(in the rows, 128 means zero)
Each row of numbers belongs to one of the elements below and depends on some of the facts about them. Some rows are named. Which element is each other row?

Some facts about the elements:
skedral ε fedroskil; skedral ε fufofur; tover ε febom; tover ε lofo; tover ε nuga; flobol ε mobrir
flobol ε brogu; flobol ε gaskotram; nefluklu ε klakon; dide ε draske; dide ε broske; plodremen ε mobrir
plodremen ε masen; rulen ε mefla; rulen ε satrom; sostal ε brasoplok; sostal ε driraflil; sostal ε siflukla
sostal ε greplu; sostal ε grupo; sostal ε divek; sostal ε klebir; sostal ε petik; pustor ε greski
trilugram ε plodremen; trilugram ε brogu; fufofur ε driraflil; fufofur ε rulen; fufofur ε saski; mefla ε klutim
gebri ε plorus; bripleval ε klokom; kliben ε sidatin; kliben ε masen; tova ε mefla; sidatin ε mobrir
dapak ε lurom; dapak ε masen; bodusam ε mefla; bodusam ε siflukla; bodusam ε stini; broske ε plorus
broske ε mabruk; soklovun ε kliben; soklovun ε gaskotram; stini ε flobol; skidaflom ε bodusam; gatrepi ε relil
zeklok ε navul; pliklu ε sorarar; stubak ε klakon; stubak ε mufes; vuda ε stoplol; vuda ε relil
brogu ε plorus; zedro ε fener; zedro ε droflor; grobo ε flekla; flatrar ε stelugru; flatrar ε graklam
flatrar ε suskom; flatrar ε fegre; neve ε laluk; fiflitrim ε bripleval; troflos ε stini; saski ε kulo
plepos ε klokom; plerin ε mobrir; flebrus ε kulo; dragres ε skidaflom; sovo ε resko; mepar ε flobol
mepar ε plorus; suskom ε trodrus; siflukla ε trilugram; siflukla ε gaskotram; bropiper ε fegre; stikim ε kliben
grane ε kulo; korar ε lofo; stoplol ε bodusam; stoplol ε siflukla; klogin ε korar; klogin ε gaskotram
dukan ε kletaler; dukan ε greplu; rogen ε figrikle; rogen ε stini; flavik ε fener; flavik ε klekil
flavik ε rogen; klibil ε gurar; vitres ε suskom; vitres ε briklubu; vitres ε gogrover; skugrur ε klidebrum
befa ε faskel; befa ε mabruk; fener ε figrikle; nuga ε kletaler; pili ε fener; dafos ε trilugram
vupur ε skugrem; vupur ε klokom; lurom ε bodusam; lurom ε divek; zader ε plodremen; zader ε gurar
stelugru ε vubratri; stelugru ε klokom; masen ε stogrudrun; gurar ε stogrudrun; gurar ε masen; sorarar ε vitres
sorarar ε dragres; siplitras ε faskel; mufes ε navul; mufes ε flatrar; mufes ε trodrus; pibim ε kletaler
pibim ε gurar; relil ε gebri; navul ε graklam; navul ε siflukla; kuvor ε stini; droflor ε neve
droflor ε klebir; mabruk ε bodusam; graklam ε laluk; grufe ε sorarar; grufe ε mepu; lofo ε relil
kletaler ε bodusam; kletaler ε trodrus; kletaler ε divek; driraflil ε kletaler; driraflil ε soklovun; febom ε bripleval
greplu ε suskom; greplu ε gurar; greplu ε lurom; gogrover ε gaskotram; dreste ε lurom; grupo ε klutim
grupo ε briklubu; grupo ε lurom; petik ε skidaflom; trodrus ε stikim; mobrir ε stogrudrun; mobrir ε masen
pogrostes ε vubratri; flidrogrim ε draske; flidrogrim ε soklovun; flekla ε stoplol; plorus ε masen; ninik ε zedro
fedroskil ε plodremen; skugrem ε kulo; greskal ε tova; plesti ε mepar; plesti ε gogrover; skedral ω 514
tover ω 641; flobol ω 459; nefluklu ω 459; statom ω 766; kulo ω 731; resko ω 766
dide ω 731; plodremen ω 766; rulen ω 459; vubratri ω 766; sostal ω 731; pustor ω 766
gaskotram ω 459; trilugram ω 766; divek ω 731; klakon ω 514; fufofur ω 766; klidebrum ω 459
mefla ω 459; gebri ω 459; gravir ω 514; klekil ω 514; bripleval ω 459; kliben ω 459
tova ω 641; sidatin ω 459; dapak ω 459; bodusam ω 459; broske ω 459; soklovun ω 766
stini ω 766; skidaflom ω 731; gatrepi ω 459; zeklok ω 641; pliklu ω 641; stubak ω 766
vuda ω 459; brogu ω 641; zedro ω 731; grobo ω 731; flatrar ω 731; neve ω 766
fiflitrim ω 641; troflos ω 766; saski ω 641; plepos ω 731; satrom ω 766; plerin ω 514
flebrus ω 766; dragres ω 459; sovo ω 731; grasistuk ω 766; stulopam ω 731; mepar ω 641
suskom ω 459; siflukla ω 459; bropiper ω 731; mepu ω 514; stikim ω 731; grane ω 459
plibro ω 731; korar ω 459; stoplol ω 766; klogin ω 731; dukan ω 459; rogen ω 766
flavik ω 641; klibil ω 459; vitres ω 459; laluk ω 641; skugrur ω 731; befa ω 766
fener ω 766; nuga ω 514; pili ω 459; dafos ω 641; briklubu ω 766; vupur ω 514
nikostuk ω 766; lurom ω 641; zader ω 459; stelugru ω 766; faskel ω 514; masen ω 641
gurar ω 514; sorarar ω 766; siplitras ω 641; mufes ω 731; greski ω 731; pibim ω 459
relil ω 514; stogrudrun ω 766; navul ω 766; kuvor ω 731; droflor ω 641; mabruk ω 514
draske ω 766; graklam ω 459; grufe ω 459; brasoplok ω 766; figrikle ω 731; lofo ω 459
klokom ω 459; kletaler ω 731; driraflil ω 514; fegre ω 459; febom ω 514; greplu ω 766
klebir ω 641; gogrover ω 641; dreste ω 459; grupo ω 459; petik ω 459; trodrus ω 459
mobrir ω 641; pogrostes ω 731; flidrogrim ω 514; flekla ω 514; klutim ω 641; plorus ω 731
ninik ω 641; fedroskil ω 766; gradri ω 514; skugrem ω 459; greskal ω 641; plesti ω 641

Some elements and their rows:
[135 164  61 175 114 115 139 104 159 104 110 181  82 153 109 128 120 136
 146  97  77  82 109 103 125  99 131 181 115 124  80 182 143 101 197 147
 100 145 141 100 115 108 141  92 112 112]: pustor
[ 89 160 105 151 141 154 132  80 169 155 125 131 148 133 116 117 113 161
 145 136  92  62 124 105 125 106 116 178 121 146  85 182 168 110 161 132
 112 159 120 132 129 105 127 103 133  99]: korar
[ 85 161  83 155 101 118 122 131 149 122 121 144 122 156  95 131 145 140
 141 149  96  74 121 111 117 134 111 158 121 143  81 135 161 108 166 147
 129 130 113 110 121 122 122  93 171 132]: kuvor
[ 83 156 114 148 109 150 133  95 136 161 135 138 151 132 127 109 111 168
 141 148  66  74 136  82 106 114 126 182 136 134 102 176 123 123 170 143
 105 133 113 146 120 112 117  95 123  73]: dreste
[ 61 121  87 157 168 157 173  98 142 158 123 140 147 128  90 110 121 162
 167 119  74  47 142 124 143  85 121 206 112 129  87 195 166 116 141 134
 109 151 155 147  78  96  76  97 108  72]: fegre
[ 88 129  81 128 197 168 166  56 148 140 108 143 129 124  80 108 111 164
 149 114  86  44 137 127 159 108  94 213 108 125  75 200 194 107 139 122
  91 188 138 150  75  84  84 100  83  92]: klokom
[ 59 133  98 145 144 165 163 107 143 171 142 140 155 139 106 114 119 167
 169 145  65  52 150 110 130  86 119 201 111 138  95 188 142 120 157 134
  99 146 157 156  96 116  88  97 116  60]: suskom
[ 88 135  93 145 178 151 159  59 157 140 108 142 123 113  93 112 104 152
 136 118  88  57 132 121 141 120 118 202 118 130  77 187 176 110 149 133
  89 183 133 147  91  74 101  96 101  73]: bripleval
[ 81 162  92 143 141 168 138 103 173 166 139 136 151 148 122 123 123 172
 165 155  92  52 139 116 137  86 111 181 104 156  82 165 163 105 185 124
 103 155 155 123 126 135 128 109 154  98]: gurar
[129 169  57 152 127 148 136 120 158 117 124 180 110 177 100 132 130 161
 173 109  78  63 127 103 153  81  86 187  91 132  80 191 157  94 193 133
 104 142 150 107 105 144 122 100 106 146]: draske
[135 163  90 138 150 144 142  58 136 136 106 154 100 123 111 110 108 161
 126 122  93  74 127 112 148 125 102 186 118 112  71 167 161 100 200 131
  73 171 124 123  95  92 140 108 108 117]: saski
[ 98 152 108 130 117 150 130  71 129 150 131 144 139 129 114 107 106 169
 127 143  71  78 137  79 118 134  98 182 137 125  95 186 139 117 172 141
 100 147  97 150 109 101 117  97 107 103]: rulen
[ 63 154  76 147 125 145 146 127 159 138 133 146 127 171  99 140 139 142
 162 170  93  50 145 122 137 115 118 182 100 155  87 130 155 106 165 129
 106 154 149 127 117 128 124  89 171  86]: stikim
[121 151  56 141 110 151 146 128 124 121 139 190 109 176 107 127 136 169
 174 115  51  63 147  91 147  88  82 189  93 116  91 193 128 107 197 135
  93 123 149 123  85 150  98  92  94 133]: briklubu
[110 176  92 150 133 158 124 109 167 158 122 145 143 146 131 125 128 173
 172 134 102  62 122 115 141  76 106 169 102 148  75 169 163  99 197 128
 107 144 152 107 122 145 149 116 150 129]: brogu
[ 78 166 106 155 134 155 132  94 182 163 137 132 159 135 135 123 110 155
 156 153  87  64 128 101 118  97 137 176 119 158  88 173 146 114 175 133
 106 162 136 133 149 113 141 100 153  65]: klibil
[ 86 173 109 154 126 149 120 101 181 163 130 129 164 141 127 121 119 164
 162 142  94  63 120  99 118  90 119 166 120 163  86 184 158 113 170 133
 125 146 123 129 146 127 134 106 152 102]: flobol

Name these rows:
No name comes twice in this set of rows, the named rows included.
[ 73 147 110 154 115 147 145 102 138 160 137 140 147 129 127 107 113 159
 149 153  62  70 138  93 112 107 133 188 131 136 103 180 124 123 167 139
 104 139 130 148 114 108 115  96 129  62] : vitres
[102 138  52 187 121 118 166 152 142 114 119 183  92 153  91 115 131 137
 174  87  60  74 120 118 134  71 133 193 110 119  83 188 145 109 175 151
 117 119 172 104  81 114 103  93 112 103] : neve
[123 143  38 159 161 142 168  99 145 105 110 187  83 157  84 128 123 145
 167  91  72  61 132 123 162  92 103 204  93 114  75 190 168  95 183 135
  88 161 167 111  75 108 103  96  85 106] : vubratri
[102 162  93 140 145 161 132  95 168 155 124 136 149 142 116 118 127 171
 159 137  98  60 126 114 142  96 100 174 108 148  74 170 179 101 175 130
 112 155 132 123 118 125 126 112 140 131] : relil
[ 71 137  74 171 110 106 144 153 133 121 109 143 107 145  73 119 146 134
 143 122  90  74 111 128 118 118 133 158 131 129  80 144 179 112 140 156
 151 111 125 105  95 100  87  92 161 136] : zedro
[ 94 158  98 147 112 143 133 103 136 156 131 141 138 135 118 112 121 169
 145 139  76  73 131  99 126 107 110 174 127 128  87 169 149 112 176 140
 113 131 120 130 103 122 122 108 133 115] : flekla
[109 156 100 139 154 140 143  42 155 135 111 138 121 112 109 112  95 151
 120 127  86  73 122 105 123 139 117 192 136 128  78 183 163 109 162 135
  90 182 107 142 121  73 132  95 106  80] : grane
[ 90 153 107 179 122 112 129 108 153 143 109 127 142 111 102  99 115 146
 143 105  86  83  96 110 109 102 136 166 145 135  84 191 173 119 140 161
 153 126 106 118 123  87 102 105 136 125] : pili
[ 85 151  82 129  96 141 133 131 112 130 134 152 123 168  86 126 143 161
 146 157  77  67 147 102 130 137  87 167 111 129  91 145 149 110 166 139
 113 119 110 131  91 138  95  88 144 134] : skidaflom
[ 89 146  90 175 119 128 151 125 136 157 119 152 114 123 119 103 123 151
 157 122  76  77 121 117 123  84 152 184 126 124  88 165 136 112 193 139
 105 126 162 119  94 107 131 106 143  84] : zeklok

The same elements again, as new rows of numbers:
Some rows with their names:
[133 131 135 121 136 112 105 112 131 143 109 136 122 110 128 125 130 155
 145 127 157 128 147 115 175 132 111 127 105 164 133 127 143 140 132 155
 105 138]: dukan
[152 143 108 131 150  92  80 108 120 165 140 144 132 140 117 155 125 128
 153 156 117 150 168 108 127 123  78 147 110 152 120 133 162 130 108 167
 149 112]: greplu
[132 143 118 131 133 125 106 100 159 111 131 120 113 116 139 116 119 108
 127 122 130 112 108 139 123 146 133 142 133 110 119 109 140 125 141  94
 130 126]: plesti
[122 139 140 124 121 117 121 118 145 131  92 127 112 107 135 108 113 146
 154 128 146 126 126 124 174 126 117 130 115 139 121 134 131 142 137 147
 105 139]: vitres
[134 142 112 125 129 122 124 132 111 140 137 146 132 145 117 143 122 122
 117 155 114 135 126 118 111 130 121 135 122 117 109 138 118 134 103 131
 162 138]: befa
[158 148 134 143 109 142 131 135  69 128 167 161 154 148  74  82 157 110
 116 106 120 178 104 132 122 149  85 167 115 145 105 124  97 111  65 105
 169 119]: flebrus
[132 130 127 131 124 116 132 143 129 124 144 118 108 133 124 120 148 148
 120 123 107 111 127 118 130 112 155 105 143 127 132 137 135 124 104 131
 122 103]: dide
[140 138 120 123 111 124 135 135 115 141 129 118 150 149 142 140 127 110
 130 137 118 119 125 138 105 121 111 134 129  98 109 160 110 140 108 136
 173 136]: statom
[128  90 100 110 156 130 138 148  95 117 147 172 144 118 101 156 161 156
  76 189 149 116 155 105 108 136 172  61 153 156 157 104 175 132  79  81
 130 142]: skidaflom
[136 171  87 104 130 113 124 107 166 104  70 144 121 144 117  47 117 114
 172 185 107 126 102 127 109 114  80 152 131  92 129 147 124 136  96 131
 137 130]: soklovun
[143 129 132 142 131  93  98 121 148 139 121 121 103 116 116 109 138 142
 142 133 110 134 151 121 146 108 125 116 144 146 126 134 169 129 101 156
 100  93]: mufes
[131 147 107 124 131 118 123 130 129 126 102 161 129 133 110 115 116 112
 137 178 111 145 132 130 113 125 105 136 141 120 108 133 146 142  99 129
 140 134]: navul
[135 119 137 133 109 118 140 147 123 126 137  98 129 137 145 116 155 137
 121 112 117  99 131 141 122 108 147  98 144 112 140 154 128 125 107 129
 135 110]: plibro
[116 130 146 128 120 132 136 132 126 127 111 121 128 122 133 123 118 144
 134 120 150 120 127 122 162 131 136 126 113 138 130 137 117 137 143 136
 116 142]: nefluklu
[136 140 117 128 125 122 126 137 116 142 129 137 137 147 120 136 121 114
 133 146 111 138 123 123 109 131 108 145 129 112 105 147 122 136 107 137
 155 128]: pustor
[130 125  82 106 154 135 135 135  97 118 119 191 148 133 100 147 130 126
  97 215 135 133 144 110  99 143 137 104 137 132 128 113 150 144  75  85
 159 169]: stoplol
[133 140 100 107 137 114  90  85 143 179 121 142 112 104 118 139 127 128
 146 129 140 159 175 142 133 118  95 129 120 159 149  98 133 128 100 160
  91  99]: nuga

Name these rows:
No name comes twice in this set of rows, the named rows included.
[122 115 132 122 166 128 119 132 124 121 134 130 144 138 131 144 123 166
 139 128 145 124 138  93 143 131 125 127  97 164 168 125 134 120 176 144
 115 145] : dapak
[146 115 112 134 201 115 100 113 143  96 188  99 160 161 160 157 134 149
 142 118 109 114 140  79  71 137  96 157  95 150 197  99 158  73 242 129
 147 118] : masen
[145 115 127 123 110 107 133 137 120 142 140 100 140 134 150 132 167 148
 116 121 134  92 147 136 124 107 141  85 140 118 146 148 132 132  95 131
 144 118] : divek
[119 124 118 112 123 140 133 115 131 149 121 137 123 119 125 131 126 114
 125 112 128 154 139 155 110 118 119 133 134 140 142 106 108 115 123 138
 100 107] : skedral
[149 106  92 110 162 120  93  92 115 136 159 149 139 107 136 173 145 139
 100 161 170 102 174 125 122 167 136  97 124 153 151  82 184 130 118  78
 147 156] : lurom
[109 114 144 123 153 145 148 146 138  88 100 132 148 136 129 101 122 153
 155 132 130 138 112 104 126 123 106 144 117 145 162 125 137 115 197 140
 110 143] : sidatin
[114 141 123  94 102 135 169 123 159  95  56 115 135 120 159  50 123 135
 153 143 155  74  91 144 149 117 127 119 128  90 147 153  97 149 130 116
 122 165] : gaskotram
[126 115 133 134 130 138 112 124 132 125 137 131 126 111 137 147 137 108
 110 125 134 127 129 145 119 160 138 136 138 118 115 102 162 114 151  83
 138 137] : tova
[129  91 142 175 119 136 159 135 140  84 163 109 127 102 126 114 106 122
  94 140 116 155 128 113 113  98 145  88 154 135 133 137 141 151 113 163
 108 109] : plepos
[ 90  89 120  85 155 159 155 167  86 116  90 200 157 108 100 170 147 156
  87 187 183 128 144 114 139 161 178  76 141 155 134 103 168 132 119  57
 123 198] : bodusam
[139 125 136 148 120  98 117 130 150 131 135 113 103 111 125 113 133 136
 134 128 107 134 146 120 137 103 131 110 149 138 125 133 163 128 105 157
 102  90] : flatrar
[130 128 106 131 186 128 133 151 130  91 143 143 164 177 117 123 119 132
 155 161  85 154 117  85  63 122  76 173 115 136 169 132 143  96 191 155
 151 114] : plodremen
[135 149 101 101 129 112 105  85 151 174 106 139 109 108 120 110 125 126
 155 133 137 154 168 145 131 116  90 133 126 151 146  98 124 122  98 149
  85  99] : driraflil
[104 105 153 129 122 128 140 183 117 120 124 138 121 131 108 135 158 134
 114 121  98 139 120 133 118 127 164 116 174 120 113 129 168 103 134 103
 121 110] : kuvor
[165 122 147 143  88 142 148 147  69 116 188 118 152 141  96  52 205 135
 102  58 129 138 100 151 138 131 118 120 129 135 133 128  91  98  55  92
 152  99] : kulo

